[[121 122]
 [132 131]
 [125 126]
 [124 124]
 [138 137]
 [134 134]
 [139 138]
 [115 116]
 [137 136]
 [151 148]
 [154 151]]
|
[[115 116]
 [121 122]
 [124 124]
 [125 126]
 [132 131]
 [134 134]
 [137 136]
 [138 137]
 [139 138]
 [151 148]
 [154 151]]

[[120 130 141 150 103 132 124 111 132 127 124]
 [131 129 126 130 127 131 126 131 124 127 133]
 [145 135 120 116 139 142 134 133 136 115 125]]
|
[[131 129 126 130 127 131 126 131 124 127 133]
 [120 130 141 150 103 132 124 111 132 127 124]
 [145 135 120 116 139 142 134 133 136 115 125]]

[[106 139 117 107 144 144 134 110 108 135 107 138 144 123]
 [ 99 143 121 100 154 152 138 105 101 143 100 143 152 125]
 [111 120 144 113 145 142 155 115 100 129 115 118 142 151]]
|
[[111 120 144 113 145 142 155 115 100 129 115 118 142 151]
 [106 139 117 107 144 144 134 110 108 135 107 138 144 123]
 [ 99 143 121 100 154 152 138 105 101 143 100 143 152 125]]

[[150 107 109 111]
 [108 152 149 145]
 [150 106 108 111]]
|
[[150 106 108 111]
 [150 107 109 111]
 [108 152 149 145]]

[[120 109 110]
 [148 113 126]
 [131 101 128]]
|
[[131 101 128]
 [120 109 110]
 [148 113 126]]

[[147 149]
 [125 133]
 [132 128]]
|
[[132 128]
 [125 133]
 [147 149]]

[[120 134 122 123]
 [150 122 140 135]
 [151 112 143 138]
 [146 115 141 139]
 [111 139 118 120]
 [107 140 113 115]]
|
[[151 112 143 138]
 [146 115 141 139]
 [150 122 140 135]
 [120 134 122 123]
 [111 139 118 120]
 [107 140 113 115]]

[[127 131 130 121 127 130]
 [144 112 119 158 139 118]
 [127 130 127 130 129 128]
 [111 126 132 125 122 132]
 [118 143 130 115 122 134]]
|
[[144 112 119 158 139 118]
 [111 126 132 125 122 132]
 [127 130 127 130 129 128]
 [127 131 130 121 127 130]
 [118 143 130 115 122 134]]
---
[[118 150 106 104 105 148 153 143]
 [125 120 138 132 133 129 116 122]
 [125 132 125 122 123 133 133 130]
 [128 128 128 128 129 128 126 129]
 [142 123 123 142 141 113 114 139]
 [139 117 132 144 146 114 101 134]
 [140 119 130 144 145 114 104 136]
 [133 137 113 124 124 127 134 142]
 [121 153 102 104 106 145 154 147]
 [125 120 138 132 133 129 116 122]]
|
[[118 106 105 153]
 [125 138 133 116]
 [125 125 123 133]
 [128 128 129 126]
 [142 123 141 114]
 [139 132 146 101]
 [140 130 145 104]
 [133 113 124 134]
 [121 102 106 154]
 [125 138 133 116]]

[[138 112 142 139 143 125 144 120 119 127 133]
 [146 138 125 122 124 115 126 135 114 129 144]
 [104 127 121 115 120 138 118 118 142 138 108]]
|
[[138 142 143 144 119 133]
 [146 125 124 126 114 144]
 [104 121 120 118 142 108]]

[[131 130 117 153 153 113 116 119 118]
 [104 151 153 148 153 111 102 107 150]
 [154 126 107 145 150 115 126 154 154]
 [108 132 125 149 135 102 139 144 140]]
|
[[131 117 153 116 118]
 [104 153 153 102 150]
 [154 107 150 126 154]
 [108 125 135 139 140]]

[[125 116 125 147 122 120 156 118 126 116 125 116 149 121 147 150]
 [125 142 124 124 141 133 109 137 122 138 126 136 120 139 120 118]
 [141 131 140 107 128 135 109 135 142 140 138 140 107 126 108 109]
 [141 130 143 114 124 135 113 133 144 139 140 140 110 125 110 111]
 [100 138  99 136 145 127 129 127  98 123 109 124 137 146 135 135]]
|
[[125 125 122 156 126 125 149 147]
 [125 124 141 109 122 126 120 120]
 [141 140 128 109 142 138 107 108]
 [141 143 124 113 144 140 110 110]
 [100  99 145 129  98 109 137 135]]

[[135 123 128 132 119 135 144 154]
 [131 105 118 130 123 126 112 138]
 [137 106 115 124 119 124 113 137]
 [134 112 138 141 115 119 125 135]
 [140 104 149 153 127 115 129 142]
 [144 115 121 136 131 128 120 147]]
|
[[135 128 119 144]
 [131 118 123 112]
 [137 115 119 113]
 [134 138 115 125]
 [140 149 127 129]
 [144 121 131 120]]

[[117 134 139 136 138 135 113 129 113 113]
 [122 134 137 143 132 142 109 126 109 113]
 [127 125 114 123 120 123 144 136 144 140]
 [138 113 119 104 123 104 147 126 147 145]]
|
[[117 139 138 113 113]
 [122 137 132 109 109]
 [127 114 120 144 144]
 [138 119 123 147 147]]

[[137 115 132 130 133 135 132 135 118 132 139 122]
 [143 100 127 130 132 132 132 144 131 139 119 127]
 [118 124 126 130 137 118 117 116 131 107 123 118]
 [144 104 138 130 132 142 133 141 124 124 130 132]
 [127 118 124 130 115 140 121 115 132 114 118 123]]
|
[[137 132 133 132 118 139]
 [143 127 132 132 131 119]
 [118 126 137 117 131 123]
 [144 138 132 133 124 130]
 [127 124 115 121 132 118]]

[[115 122 114 123 114 146 128 124 151 122 113]
 [117 123 117 138 116 130 139 132 123 133 115]
 [138 129 138 124 138 126 121 131 129 129 139]
 [126 125 126 132 126 128 131 131 126 131 126]
 [118 123 118 129 118 137 131 128 137 127 117]
 [123 125 123 137 123 126 136 133 120 134 123]
 [127 126 127 126 127 132 127 129 134 128 127]
 [142 130 143 121 143 124 117 132 130 128 144]]
|
[[115 114 114 128 151 113]
 [117 117 116 139 123 115]
 [138 138 138 121 129 139]
 [126 126 126 131 126 126]
 [118 118 118 131 137 117]
 [123 123 123 136 120 123]
 [127 127 127 127 134 127]
 [142 143 143 117 130 144]]

[[127 127 128 130 130 132 132 136 129 132 121]
 [126 133 120 127 123 119 122 121 129 113 105]
 [119 126 120 131 125 122 124 131 140 133 124]
 [103 121 125 123 123 130 129 117 129 129 121]
 [121 124 125 120 125 135 128 142 131 145 148]
 [120 117 128 127 126 126 138 133 141 144 143]
 [135 102 113 115 114 129 143 122 137 132 143]
 [137 120 121 127 121 134 134 149 141 134 117]]
|
[[127 128 130 132 129 121]
 [126 120 123 122 129 105]
 [119 120 125 124 140 124]
 [103 125 123 129 129 121]
 [121 125 125 128 131 148]
 [120 128 126 138 141 143]
 [135 113 114 143 137 143]
 [137 121 121 134 141 117]]
---
[[119 107 147 126 117 150]
 [129 140 140 119 135 133]]
|
[[129 140 140 119 135 133]
 [119 107 147 126 117 150]]

[[130 125 128 126 129 143 125 118 119 133 148 137]
 [120 136 134 128 130 108 131 124 118 129 127 128]
 [130 132 137 128 128 101 128 127 128 130 132 138]
 [139 129 130 119 132 121 131 133 134 119 120 137]]
|
[[139 129 130 119 132 121 131 133 134 119 120 137]
 [130 132 137 128 128 101 128 127 128 130 132 138]
 [120 136 134 128 130 108 131 124 118 129 127 128]
 [130 125 128 126 129 143 125 118 119 133 148 137]]

[[126 138 137 144 111 102 117 127 142 137]
 [140 124 133 128 153 128 128 130 123 150]
 [128 137 142 142 128 109 128 128 147 137]]
|
[[128 137 142 142 128 109 128 128 147 137]
 [140 124 133 128 153 128 128 130 123 150]
 [126 138 137 144 111 102 117 127 142 137]]

[[104 126 129 128 125]
 [153 131 126 127 135]
 [145 124 127 130 127]
 [106 125 130 130 117]
 [116 131 128 127 131]]
|
[[116 131 128 127 131]
 [106 125 130 130 117]
 [145 124 127 130 127]
 [153 131 126 127 135]
 [104 126 129 128 125]]

[[148 125 120]
 [125 147 116]
 [148 109 140]
 [129 138 122]
 [117 132 140]
 [149 114 133]
 [128 136 125]
 [126 152 108]]
|
[[126 152 108]
 [128 136 125]
 [149 114 133]
 [117 132 140]
 [129 138 122]
 [148 109 140]
 [125 147 116]
 [148 125 120]]

[[113 124 128 135 123]
 [110 124 126 139 119]
 [140 133 130 117 152]
 [153 150 128 115 146]
 [108 124 124 141 118]]
|
[[108 124 124 141 118]
 [153 150 128 115 146]
 [140 133 130 117 152]
 [110 124 126 139 119]
 [113 124 128 135 123]]

[[147 115 130 111 149 117 128 142 151 146 110 111 108]
 [139 123 129 117 146 118 128 138 143 138 114 117 115]
 [135 123 127 127 137 121 129 133 135 134 119 121 122]
 [130 129 129 124 136 124 128 131 132 130 123 125 125]
 [154 109 129 109 154 113 128 146 157 152 104 106 103]
 [145 116 128 118 146 117 129 140 147 144 111 113 112]]
|
[[145 116 128 118 146 117 129 140 147 144 111 113 112]
 [154 109 129 109 154 113 128 146 157 152 104 106 103]
 [130 129 129 124 136 124 128 131 132 130 123 125 125]
 [135 123 127 127 137 121 129 133 135 134 119 121 122]
 [139 123 129 117 146 118 128 138 143 138 114 117 115]
 [147 115 130 111 149 117 128 142 151 146 110 111 108]]

[[108 133 148 118 126 120 145 117 137 131 141 123]
 [128 133 126 152 156 113 137 126 152 145 131 113]
 [121 128 123 130 140 113 133 138 132 130 131 113]
 [110 125 146 119 119 120 139 117 130 116 153 136]
 [132 131 123 121 130 114 136 126 130 122 129 123]
 [122 136 122 131 152 114 134 130 131 139 131 112]
 [119 144 134 129 141 116 158 115 146 139 144 115]
 [132 139 124 135 139 119 136 126 137 137 128 117]]
|
[[132 139 124 135 139 119 136 126 137 137 128 117]
 [119 144 134 129 141 116 158 115 146 139 144 115]
 [122 136 122 131 152 114 134 130 131 139 131 112]
 [132 131 123 121 130 114 136 126 130 122 129 123]
 [110 125 146 119 119 120 139 117 130 116 153 136]
 [121 128 123 130 140 113 133 138 132 130 131 113]
 [128 133 126 152 156 113 137 126 152 145 131 113]
 [108 133 148 118 126 120 145 117 137 131 141 123]]

[[127 122 125 126 119 123 113 154 104]
 [130 118 130 131 137 133 143 104 153]
 [132 144 139 135 141 140 145 103 124]
 [128 138 130 130 135 132 141 104 152]
 [137 148 149 140 148 146 134 102 113]]
|
[[137 148 149 140 148 146 134 102 113]
 [128 138 130 130 135 132 141 104 152]
 [132 144 139 135 141 140 145 103 124]
 [130 118 130 131 137 133 143 104 153]
 [127 122 125 126 119 123 113 154 104]]
